Here is a tiny trained network, its code and every weight. The questions are about switching its units off for an input and a target symbol, where a switched-off unit gives its printed mean instead of its output.

import numpy as np


def w(rows, s, z=0):
    codes = np.array(rows[::2]) - 128.0
    scale = np.full(codes.shape[1], s)
    scale[-1] = z or s
    return codes * scale


def f(y):
    return y / 2 * (1 + np.tanh(0.7978845608 * (y + 0.044715 * y**3)))


def softmax(a):
    e = np.exp(a - a.max(-1, keepdims=True))
    return e / e.sum(-1, keepdims=True)


def log_softmax(a):
    a = a - a.max(-1, keepdims=True)
    return a - np.log(np.exp(a).sum(-1, keepdims=True))


def net(x, mask):
    ids = ['αβγδεηλμξπστφψω'.index(c) for c in x.split()]
    T = len(ids)
    res = E[ids] + P[:T]
    q, k, v = (res @ M[0].T for M in (Q, K, V))
    z = softmax(np.where(np.tri(T) > 0, q @ k.T / 4**0.5, -1e9)) @ v
    res = res + np.where(mask[0], z, O[0][:, -1]) @ O[0][:, :-1]
    y = f(res @ A[0][:, :-1].T + A[0][:, -1])
    res = res + np.where(mask[1:25], y, B[0][:, -1]) @ B[0][:, :-1]
    return log_softmax(res[-1] @ U[:, :-1].T + U[:, -1])


Q, K, V, O, A, B = {}, {}, {}, {}, {}, {}
E = w([
[155,153,120],'α',
[154,153,121],'β',
[93,74,165],'γ',
[71,170,125],'δ',
[99,198,137],'ε',
[189,2,108],'η',
[125,167,175],'λ',
[169,140,104],'μ',
[89,187,136],'ξ',
[128,164,98],'π',
[69,122,126],'σ',
[151,151,83],'τ',
[92,195,135],'φ',
[69,113,124],'ψ',
[210,130,111],'ω',
],0.024)
P = w([
[22,215,94],'0',
[59,183,87],'1',
[89,171,77],'2',
[110,162,75],'3',
[128,153,74],'4',
[145,159,74],'5',
[162,156,69],'6',
[180,172,69],'7',
[195,174,66],'8',
[215,192,67],'9',
[226,201,69],'10',
[238,207,63],'11',
[252,217,64],'12',
],0.0036)
Q[0] = w([
[181,69,152],'H0',
[212,186,147],'H0',
[51,105,178],'H0',
[142,142,250],'H0',
],0.012)
K[0] = w([
[177,60,164],'H0',
[199,162,162],'H0',
[59,110,165],'H0',
[136,113,254],'H0',
],0.0099)
V[0] = w([
[90,140,135],'H0',
[66,165,1],'H0',
[202,198,157],'H0',
[169,136,26],'H0',
],0.0069)
O[0] = w([
[151,137,104,168],'H0',
[94,196,2,206],'H0',
[101,6,123,248],'H0',
[54,146,86,112],'H0',
],0.0089,0.0016)
A[0] = w([
[146,24,122,89],'N0',
[249,119,62,7],'N1',
[168,71,184,88],'N2',
[215,95,130,224],'N3',
[130,170,132,171],'N4',
[125,124,77,96],'N5',
[88,107,126,146],'N6',
[134,117,163,198],'N7',
[122,200,106,73],'N8',
[122,139,127,185],'N9',
[212,116,67,254],'N10',
[130,123,125,106],'N11',
[124,180,137,238],'N12',
[137,81,123,26],'N13',
[137,113,149,92],'N14',
[57,99,153,187],'N15',
[134,150,127,206],'N16',
[86,169,192,29],'N17',
[95,106,156,137],'N18',
[96,164,143,8],'N19',
[42,57,108,161],'N20',
[107,108,106,70],'N21',
[111,172,148,9],'N22',
[88,51,131,38],'N23',
],0.02,0.0047)
B[0] = w([
[162,225,185,176],'N0',
[85,203,121,215],'N1',
[60,30,125,225],'N2',
[72,57,120,223],'N3',
[127,151,118,198],'N4',
[121,119,77,193],'N5',
[145,129,147,138],'N6',
[97,167,101,190],'N7',
[134,107,165,241],'N8',
[112,131,131,165],'N9',
[208,92,151,244],'N10',
[129,124,123,120],'N11',
[93,170,100,254],'N12',
[140,173,109,127],'N13',
[121,120,102,138],'N14',
[172,190,158,172],'N15',
[107,136,127,186],'N16',
[253,208,169,195],'N17',
[148,157,85,149],'N18',
[166,74,129,146],'N19',
[167,147,165,166],'N20',
[143,146,118,127],'N21',
[178,95,148,145],'N22',
[176,167,31,139],'N23',
],0.03,0.0071)
U = w([
[119,136,148,72],'α',
[111,145,137,66],'β',
[117,144,140,62],'γ',
[112,154,125,36],'δ',
[8,177,101,146],'ε',
[120,143,148,35],'η',
[40,80,126,190],'λ',
[177,88,142,255],'μ',
[139,127,141,118],'ξ',
[104,145,78,159],'π',
[129,126,126,166],'σ',
[156,170,55,63],'τ',
[51,204,101,250],'φ',
[159,208,157,140],'ψ',
[199,70,232,178],'ω',
],0.013,0.0077)

Each question gives the input, a string of symbols that net reads in full, and the target symbol t.
The units are the heads (4 rows each of Q, K, V and O) and the neurons (one row each of A and B). Each row of codes is followed by its name. A weight is (code - 128) times the scale printed after its matrix; where a second scale follows, it is the last column's (O, A, B and U).
mask holds one flag per unit, heads first, then neurons. A switched-off unit (its flag False) gives its mean, the last column of its rows in O or B, instead of its output. The means were averaged over made-up inputs and are rounded, as every weight is.
A unit's drop is (log p(t) with every unit on - log p(t) with that unit switched off) / (log p(t) with every unit on - log p(t) with every unit switched off).
The circuit of an input: a set's keep is (log p(t) with only the set's units on - log p(t) with every unit switched off) / (log p(t) with every unit on - log p(t) with every unit switched off). Starting from the 12 units with the biggest drops (on a tie, the unit counted first), units are removed one at a time, each time the one whose removal leaves the highest keep (on an exact tie, the one counted first), for as long as the keep stays at least 0.8.
units of the circuit, in order: the units of the circuit, biggest drop first
most important unit: the unit with the biggest drop
top k neurons: the k neurons with the biggest drops, biggest first
drop of u: that unit's drop, to one decimal
input λ σ λ η ε λ λ λ ε γ, target ψ: most important unit -> N0
input λ τ ξ μ λ μ γ δ α γ γ, target ε: units of the circuit, in order -> (H0; N2; N10; N0)
input γ φ π ε γ λ γ, target ε: top 4 neurons -> (N2; N10; N7; N0)
input β π α γ λ β τ π μ ξ, target ψ: top 3 neurons -> (N2; N3; N12)
input φ γ λ σ λ α ψ λ γ ω, target ω: top 2 neurons -> (N10; N0)
input λ π γ τ δ σ φ λ δ ε γ, target φ: top 2 neurons -> (N10; N0)
input α λ τ, target τ: units of the circuit, in order -> (N10; N5; H0)
input ξ ω μ γ λ μ, target μ: units of the circuit, in order -> (N10; N8; H0)
input μ μ α, target μ: top 4 neurons -> (N10; N1; N7; N2)
input δ γ μ δ φ δ λ μ μ ψ η, target ψ: top 4 neurons -> (N0; N10; N1; N23)
input λ λ α, target λ: units of the circuit, in order -> (N17; N0)
input μ ψ δ γ μ δ λ γ ψ μ λ ξ, target ψ: top 2 neurons -> (N2; N12)
input λ λ ψ β δ μ λ ψ λ λ λ μ, target μ: top 3 neurons -> (N10; N12; N1)
input μ ψ δ ω δ δ ξ η γ δ ξ φ γ, target φ: top 3 neurons -> (N10; N17; N8)
input γ λ γ λ λ λ μ γ η γ λ μ γ, target λ: units of the circuit, in order -> (H0; N2)
input μ λ δ λ ω α, target ω: top 3 neurons -> (N10; N12; N2)
input τ μ τ α λ λ γ ε, target ψ: top 4 neurons -> (N2; N3; N12; N17)
input ω ξ τ ω, target ω: top 3 neurons -> (N10; N3; N12)
input λ λ λ α ω γ α λ φ μ γ δ, target ψ: units of the circuit, in order -> (N2)
input α μ α, target μ: units of the circuit, in order -> (N10; N0)
input λ γ λ δ α, target λ: top 3 neurons -> (N17; N3; N0)
input λ λ δ β, target λ: top 4 neurons -> (N17; N0; N15; N3)
input λ σ γ μ σ λ σ δ δ τ, target τ: most important unit -> N10
input δ μ ψ α μ δ σ ξ μ λ λ γ, target ψ: drop of N20 -> 0.3
input η λ δ α δ δ δ γ σ μ φ σ η, target φ: drop of H0 -> 0.8
input α σ ω μ σ δ ξ φ, target ψ: drop of N12 -> 2.2
input λ ω λ τ γ τ λ, target ε: units of the circuit, in order -> (N10)
input λ σ ψ, target ψ: drop of N8 -> 0.2
